Below are the code and all the weights of a small trained network. Each question names an input and a target symbol and asks about switching units off, where a switched-off unit gives its printed mean instead of its output.

import numpy as np


def w(rows, s, z=0):
    codes = np.array(rows[::2]) - 128.0
    scale = np.full(codes.shape[1], s)
    scale[-1] = z or s
    return codes * scale


def norm(h):
    return h / np.sqrt((h * h).mean(-1, keepdims=True) + 1e-5)


def f(y):
    return y / 2 * (1 + np.tanh(0.7978845608 * (y + 0.044715 * y**3)))


def softmax(a):
    e = np.exp(a - a.max(-1, keepdims=True))
    return e / e.sum(-1, keepdims=True)


def log_softmax(a):
    a = a - a.max(-1, keepdims=True)
    return a - np.log(np.exp(a).sum(-1, keepdims=True))


def net(x, mask):
    ids = ['ΓΔΘΞΦαβεζημπστψω'.index(c) for c in x.split()]
    T = len(ids)
    res = E[ids] + P[:T]
    q, k, v = (norm(res) @ M[0].T for M in (Q, K, V))
    z = softmax(np.where(np.tri(T) > 0, q @ k.T / 2**0.5, -1e9)) @ v
    res = res + np.where(mask[0], z, O[0][:, -1]) @ O[0][:, :-1]
    y = f(norm(res) @ A[0][:, :-1].T + A[0][:, -1])
    res = res + np.where(mask[1:9], y, B[0][:, -1]) @ B[0][:, :-1]
    return log_softmax(norm(res)[-1] @ U[:, :-1].T + U[:, -1])


Q, K, V, O, A, B = {}, {}, {}, {}, {}, {}
E = w([
[108,112,138,102,109,97],'Γ',
[110,144,152,145,168,216],'Δ',
[149,87,105,104,151,77],'Θ',
[138,161,44,118,81,123],'Ξ',
[74,62,139,106,157,134],'Φ',
[128,108,115,117,118,91],'α',
[126,97,99,119,172,127],'β',
[72,149,92,77,83,176],'ε',
[138,193,5,109,94,104],'ζ',
[99,76,161,114,115,112],'η',
[154,137,58,113,127,96],'μ',
[46,155,83,90,103,156],'π',
[45,92,135,114,78,158],'σ',
[94,221,146,180,151,43],'τ',
[136,57,149,96,87,205],'ψ',
[110,130,133,99,222,173],'ω',
],0.018)
P = w([
[166,59,39,91,195,72],'0',
[147,71,2,122,172,95],'1',
[126,68,4,139,161,103],'2',
[101,40,49,165,179,88],'3',
[85,39,93,145,182,93],'4',
[90,75,64,160,158,119],'5',
[75,62,96,174,154,117],'6',
[70,106,67,183,129,144],'7',
[50,110,90,187,121,160],'8',
[47,117,105,216,109,169],'9',
[44,146,96,236,110,170],'10',
[40,156,98,251,141,166],'11',
],0.008)
Q[0] = w([
[223,183,248,81,58,153],'H1',
[235,184,181,91,126,65],'H1',
],0.012)
K[0] = w([
[194,71,44,47,125,1],'H1',
[101,69,45,65,123,48],'H1',
],0.0091)
V[0] = w([
[178,90,137,149,112,180],'H1',
[158,126,155,152,9,37],'H1',
],0.014)
O[0] = w([
[144,128,131,3,141,94,137],'H1',
[160,85,65,155,86,127,2],'H1',
],0.025,0.016)
A[0] = w([
[127,85,111,9,124,150,135],'N1',
[56,156,132,124,55,131,252],'N2',
[70,156,72,144,160,69,207],'N3',
[97,187,146,153,174,128,50],'N4',
[76,158,188,134,171,107,109],'N5',
[194,61,108,143,81,90,83],'N6',
[128,108,119,116,145,83,6],'N7',
[216,175,140,157,187,104,226],'N8',
],0.013,0.0025)
B[0] = w([
[102,219,58,156,2,77,176],'N1',
[139,38,135,84,183,78,202],'N2',
[125,79,113,76,188,108,197],'N3',
[153,104,72,140,48,162,196],'N4',
[211,169,92,89,130,187,251],'N5',
[245,218,198,165,34,185,131],'N6',
[119,80,114,133,140,181,126],'N7',
[37,196,191,95,77,97,144],'N8',
],0.0095,0.012)
U = w([
[145,158,161,117,125,109,90],'Γ',
[125,142,79,34,10,62,111],'Δ',
[198,118,133,139,88,145,151],'Θ',
[181,176,98,136,138,84,219],'Ξ',
[153,152,109,126,89,133,117],'Φ',
[112,152,166,129,98,118,66],'α',
[139,121,135,144,85,109,72],'β',
[132,150,65,146,105,114,104],'ε',
[98,176,75,174,156,235,54],'ζ',
[48,142,139,249,122,70,153],'η',
[107,185,234,124,135,139,126],'μ',
[164,117,104,93,93,187,2],'π',
[86,55,107,73,180,126,167],'σ',
[166,136,147,114,86,128,147],'τ',
[219,115,203,119,124,68,142],'ψ',
[152,137,156,104,115,135,47],'ω',
],0.012,0.0053)

Each question gives the input, a string of symbols that net reads in full, and the target symbol t.
The units are the heads (2 rows each of Q, K, V and O) and the neurons (one row each of A and B). Each row of codes is followed by its name. A weight is (code - 128) times the scale printed after its matrix; where a second scale follows, it is the last column's (O, A, B and U).
mask holds one flag per unit, heads first, then neurons. A switched-off unit (its flag False) gives its mean, the last column of its rows in O or B, instead of its output. The means were averaged over made-up inputs and are rounded, as every weight is.
A unit's drop is (log p(t) with every unit on - log p(t) with that unit switched off) / (log p(t) with every unit on - log p(t) with every unit switched off).
The circuit of an input: a set's keep is (log p(t) with only the set's units on - log p(t) with every unit switched off) / (log p(t) with every unit on - log p(t) with every unit switched off). Starting from all 9 units, units are removed one at a time, each time the one whose removal leaves the highest keep (on an exact tie, the one counted first), for as long as the keep stays at least 0.8.
units of the circuit, in order: the units of the circuit, biggest drop first
top k neurons: the k neurons with the biggest drops, biggest first
drop when u is switched off: that unit's drop, to one decimal
input σ ε ψ σ τ Θ Θ, target η: top 3 neurons => [N5, N2, N4]
input ω α α ψ π α, target Δ: units of the circuit, in order => [H1, N1]
input η σ Ξ, target σ: top 4 neurons => [N1, N5, N3, N4]
input π Θ α, target ζ: units of the circuit, in order => [H1, N5]
input ω μ Ξ Θ σ, target σ: units of the circuit, in order => [H1, N2]
input Θ τ π σ π π β σ Γ Θ σ μ, target σ: units of the circuit, in order => [H1, N3, N1, N5]
input Φ σ η α σ π, target σ: top 3 neurons => [N2, N1, N3]
input π τ σ α, target η: units of the circuit, in order => [H1, N5]
input π σ ψ Γ ψ ψ σ σ, target Δ: units of the circuit, in order => [H1]
input σ σ Θ σ α, target σ: units of the circuit, in order => [H1, N1]
input Θ Θ μ σ σ ψ μ π σ Θ, target σ: top 3 neurons => [N3, N1, N5]
input Θ σ μ π Ξ, target ζ: top 2 neurons => [N4, N1]
input σ τ Θ, target η: top 2 neurons => [N5, N4]
input Γ ψ Θ α α ψ Φ μ τ, target η: top neuron => [N8]
input Θ Θ σ σ σ Γ Θ α π Ξ μ, target ζ: top 2 neurons => [N1, N4]
input η Γ μ ψ σ σ π Θ η π, target ζ: drop when H1 is switched off => 0.9
input ζ π α ζ Θ τ ψ η σ ψ Γ, target Δ: drop when N4 is switched off => 0.0
input σ Θ σ σ σ σ σ σ σ σ π, target σ: drop when N1 is switched off => 0.1
